Below are the code and all the weights of a small trained network. Each question names an input and a class and asks about switching units off, where a switched-off unit gives its printed mean instead of its output.

import numpy as np


def w(rows, s, z=0):
    codes = np.array(rows[::2]) - 128.0
    scale = np.full(codes.shape[1], s)
    scale[-1] = z or s
    return codes * scale


def norm(h):
    return h / np.sqrt((h * h).mean(-1, keepdims=True) + 1e-5)


def f(y):
    return y / 2 * (1 + np.tanh(0.7978845608 * (y + 0.044715 * y**3)))


def log_softmax(a):
    a = a - a.max(-1, keepdims=True)
    return a - np.log(np.exp(a).sum(-1, keepdims=True))


def net(x, mask):
    res = np.array(x, float).reshape(1, 2) / 4 @ E
    u = 0
    for l in range(3):
        y = f(norm(res) @ A[l][:, :-1].T + A[l][:, -1])
        res = res + np.where(mask[u : u + 11], y, B[l][:, -1]) @ B[l][:, :-1]
        u += 11
    return log_softmax(norm(res)[-1] @ U[:, :-1].T + U[:, -1])


A, B = {}, {}
E = w([
[164,98,139,87,49,51,192,143,184,123,192,133],'x0',
[167,91,255,179,142,22,199,120,72,134,131,2],'x1',
],0.0077)
A[0] = w([
[130,137,72,91,140,191,80,137,164,124,114,184,143],'0.n1',
[71,143,107,182,102,180,120,113,169,146,89,170,248],'0.n2',
[118,117,100,124,115,138,129,124,137,123,116,128,74],'0.n3',
[121,142,75,123,179,252,75,131,101,121,112,177,73],'0.n4',
[141,141,84,87,138,158,91,130,128,114,137,132,59],'0.n5',
[95,160,103,132,108,155,120,108,163,127,105,154,98],'0.n6',
[166,128,68,116,180,224,101,140,109,131,119,162,143],'0.n7',
[122,135,108,98,124,115,101,158,126,131,88,119,91],'0.n8',
[159,126,35,97,138,243,93,142,116,91,162,224,104],'0.n9',
[144,131,140,100,135,190,88,126,118,113,118,169,128],'0.n10',
[117,133,93,163,104,153,129,110,161,145,107,191,51],'0.n11',
],0.011,0.0016)
B[0] = w([
[103,97,98,249,84,194,187,135,108,210,120,135,220],'0.n1',
[75,174,79,190,136,180,92,93,102,152,124,192,186],'0.n2',
[77,110,200,129,100,78,128,150,155,136,131,82,134],'0.n3',
[54,138,93,144,114,146,88,115,205,144,130,187,228],'0.n4',
[112,134,152,122,190,143,120,121,167,101,142,152,165],'0.n5',
[111,120,109,131,133,133,112,90,155,148,97,102,169],'0.n6',
[103,157,37,169,69,116,55,74,167,118,95,143,202],'0.n7',
[108,107,129,107,129,111,139,131,132,147,133,120,132],'0.n8',
[80,152,121,164,151,179,74,153,131,167,108,158,251],'0.n9',
[122,147,113,215,116,181,112,75,159,111,161,153,169],'0.n10',
[88,123,134,70,153,117,81,100,121,107,104,114,172],'0.n11',
],0.016)
A[1] = w([
[3,124,128,118,137,152,88,116,117,151,81,129,254],'1.n1',
[108,116,174,131,223,123,112,102,72,133,106,54,106],'1.n2',
[141,116,65,5,48,80,150,138,204,119,215,212,189],'1.n3',
[114,122,121,92,95,149,141,164,107,143,108,117,168],'1.n4',
[28,121,104,119,135,168,76,109,151,180,48,98,250],'1.n5',
[77,155,134,149,158,185,107,203,87,196,145,166,130],'1.n6',
[160,135,136,151,161,119,87,86,155,88,138,113,102],'1.n7',
[61,184,147,200,184,152,37,43,160,68,132,125,112],'1.n8',
[115,94,181,42,192,179,124,168,104,121,168,133,67],'1.n9',
[15,123,167,175,129,210,157,96,241,126,205,203,159],'1.n10',
[145,185,48,170,48,137,85,88,61,123,170,169,106],'1.n11',
],0.011,0.002)
B[1] = w([
[83,142,157,207,80,149,124,131,152,146,109,186,219],'1.n1',
[104,161,152,119,179,182,84,100,71,121,167,111,182],'1.n2',
[166,45,69,91,123,121,163,86,218,156,77,164,165],'1.n3',
[167,117,129,150,141,123,125,86,138,141,97,138,127],'1.n4',
[23,162,112,189,112,183,118,143,188,140,121,167,235],'1.n5',
[152,148,148,189,84,131,79,95,130,108,67,181,193],'1.n6',
[156,117,131,149,139,100,109,73,112,137,73,169,130],'1.n7',
[75,100,107,186,68,138,151,116,198,191,132,217,225],'1.n8',
[140,71,202,131,99,10,203,164,142,165,171,70,129],'1.n9',
[79,118,133,163,134,171,121,168,76,197,163,163,251],'1.n10',
[232,137,183,135,119,148,106,154,67,97,38,139,185],'1.n11',
],0.014,0.018)
A[2] = w([
[91,133,61,166,138,107,91,161,152,84,123,101,73],'2.n1',
[173,160,115,67,198,127,86,120,25,106,162,103,88],'2.n2',
[178,106,27,14,64,89,137,100,206,138,195,185,192],'2.n3',
[106,149,110,64,82,40,96,168,139,82,168,145,158],'2.n4',
[104,127,147,113,119,188,148,247,103,162,105,101,179],'2.n5',
[139,114,174,172,74,127,131,127,110,129,110,137,173],'2.n6',
[142,153,140,65,210,146,91,156,29,115,164,37,2],'2.n7',
[105,123,195,124,184,147,116,146,45,137,140,106,202],'2.n8',
[65,199,76,198,82,120,97,154,153,93,93,91,239],'2.n9',
[130,184,49,133,97,121,61,82,184,122,140,88,104],'2.n10',
[168,76,99,105,126,150,116,89,177,77,93,123,43],'2.n11',
],0.013,0.0013)
B[2] = w([
[141,142,138,93,111,171,145,143,122,185,188,156,150],'2.n1',
[131,95,157,133,130,109,138,102,117,141,163,112,224],'2.n2',
[149,54,101,93,169,121,165,113,163,166,84,135,202],'2.n3',
[112,104,90,110,160,162,106,103,136,154,140,166,127],'2.n4',
[152,146,28,120,90,92,84,2,201,87,157,148,144],'2.n5',
[114,153,84,96,160,169,72,106,122,110,109,145,162],'2.n6',
[137,155,133,115,157,149,131,95,103,137,173,84,251],'2.n7',
[105,120,136,165,139,111,124,81,112,120,142,142,220],'2.n8',
[85,91,80,107,110,176,118,125,120,208,230,123,235],'2.n9',
[101,63,188,133,121,157,174,167,93,185,163,151,160],'2.n10',
[141,114,145,127,109,97,151,135,133,158,142,109,161],'2.n11',
],0.018,0.015)
U = w([
[247,188,164,127,88,144,57,156,64,30,19,166,37],'0',
[190,19,97,60,152,97,194,110,185,171,74,131,220],'1',
[135,138,188,135,192,132,120,22,36,118,221,59,218],'2',
[164,211,168,57,64,124,122,254,119,81,130,109,4],'3',
[173,184,131,130,94,102,131,201,123,35,120,134,42],'4',
[40,152,92,215,73,228,68,129,147,188,125,227,216],'5',
[121,169,126,61,110,114,115,199,110,20,115,136,15],'6',
[119,190,120,78,106,112,104,221,111,81,96,76,20],'7',
],0.0091,0.0035)

Each question gives the input, the list of numbers given to net, and the class t.
The units are the neurons (one row each of A and B). Each row of codes is followed by its name. A weight is (code - 128) times the scale printed after its matrix; where a second scale follows, it is the last column's (A, B and U).
mask holds one flag per neuron, layer by layer. A switched-off neuron (its flag False) gives its mean, the last column of its row in B, instead of its output. The means were averaged over made-up inputs and are rounded, as every weight is.
A unit's drop is (log p(t) with every unit on - log p(t) with that unit switched off) / (log p(t) with every unit on - log p(t) with every unit switched off).
unit that matters most: the unit with the biggest drop
top k neurons: the k neurons with the biggest drops, biggest first
top k neurons in layer l: the k neurons of layer l with the biggest drops, biggest first
drop of u: that unit's drop, to one decimal
input [-3,8], class 2: top 4 neurons -> (0.n4, 0.n9, 0.n7, 0.n2)
input [6,2], class 1: top 2 neurons -> (0.n9, 0.n1)
input [3,2], class 1: top 3 neurons -> (0.n9, 0.n2, 0.n1)
input [4,7], class 2: unit that matters most -> 0.n4
input [7,5], class 1: top 3 neurons -> (0.n9, 0.n2, 0.n1)
input [5,3], class 1: top 4 neurons -> (0.n9, 0.n2, 0.n1, 0.n4)
input [3,7], class 2: top 3 neurons in layer 0 -> (0.n4, 0.n9, 0.n7)
input [-6,5], class 2: top 4 neurons -> (0.n4, 0.n7, 0.n9, 0.n2)
input [4,4], class 1: top 2 neurons in layer 0 -> (0.n9, 0.n6)
input [-2,2], class 2: top 4 neurons -> (0.n7, 0.n4, 0.n9, 0.n2)
input [0,8], class 2: top 3 neurons -> (0.n4, 0.n9, 0.n7)
input [4,2], class 1: top 4 neurons in layer 0 -> (0.n9, 0.n2, 0.n1, 0.n4)
input [6,3], class 1: top 2 neurons in layer 0 -> (0.n9, 0.n1)
input [1,3], class 2: top 2 neurons in layer 1 -> (1.n8, 1.n5)
input [5,6], class 2: top 2 neurons in layer 1 -> (1.n8, 1.n3)
input [2,2], class 1: top 3 neurons in layer 1 -> (1.n1, 1.n5, 1.n10)
input [-4,6], class 2: drop of 0.n1 -> 0.4
input [5,8], class 2: drop of 1.n8 -> 0.2
input [7,-2], class 1: drop of 0.n2 -> 0.9
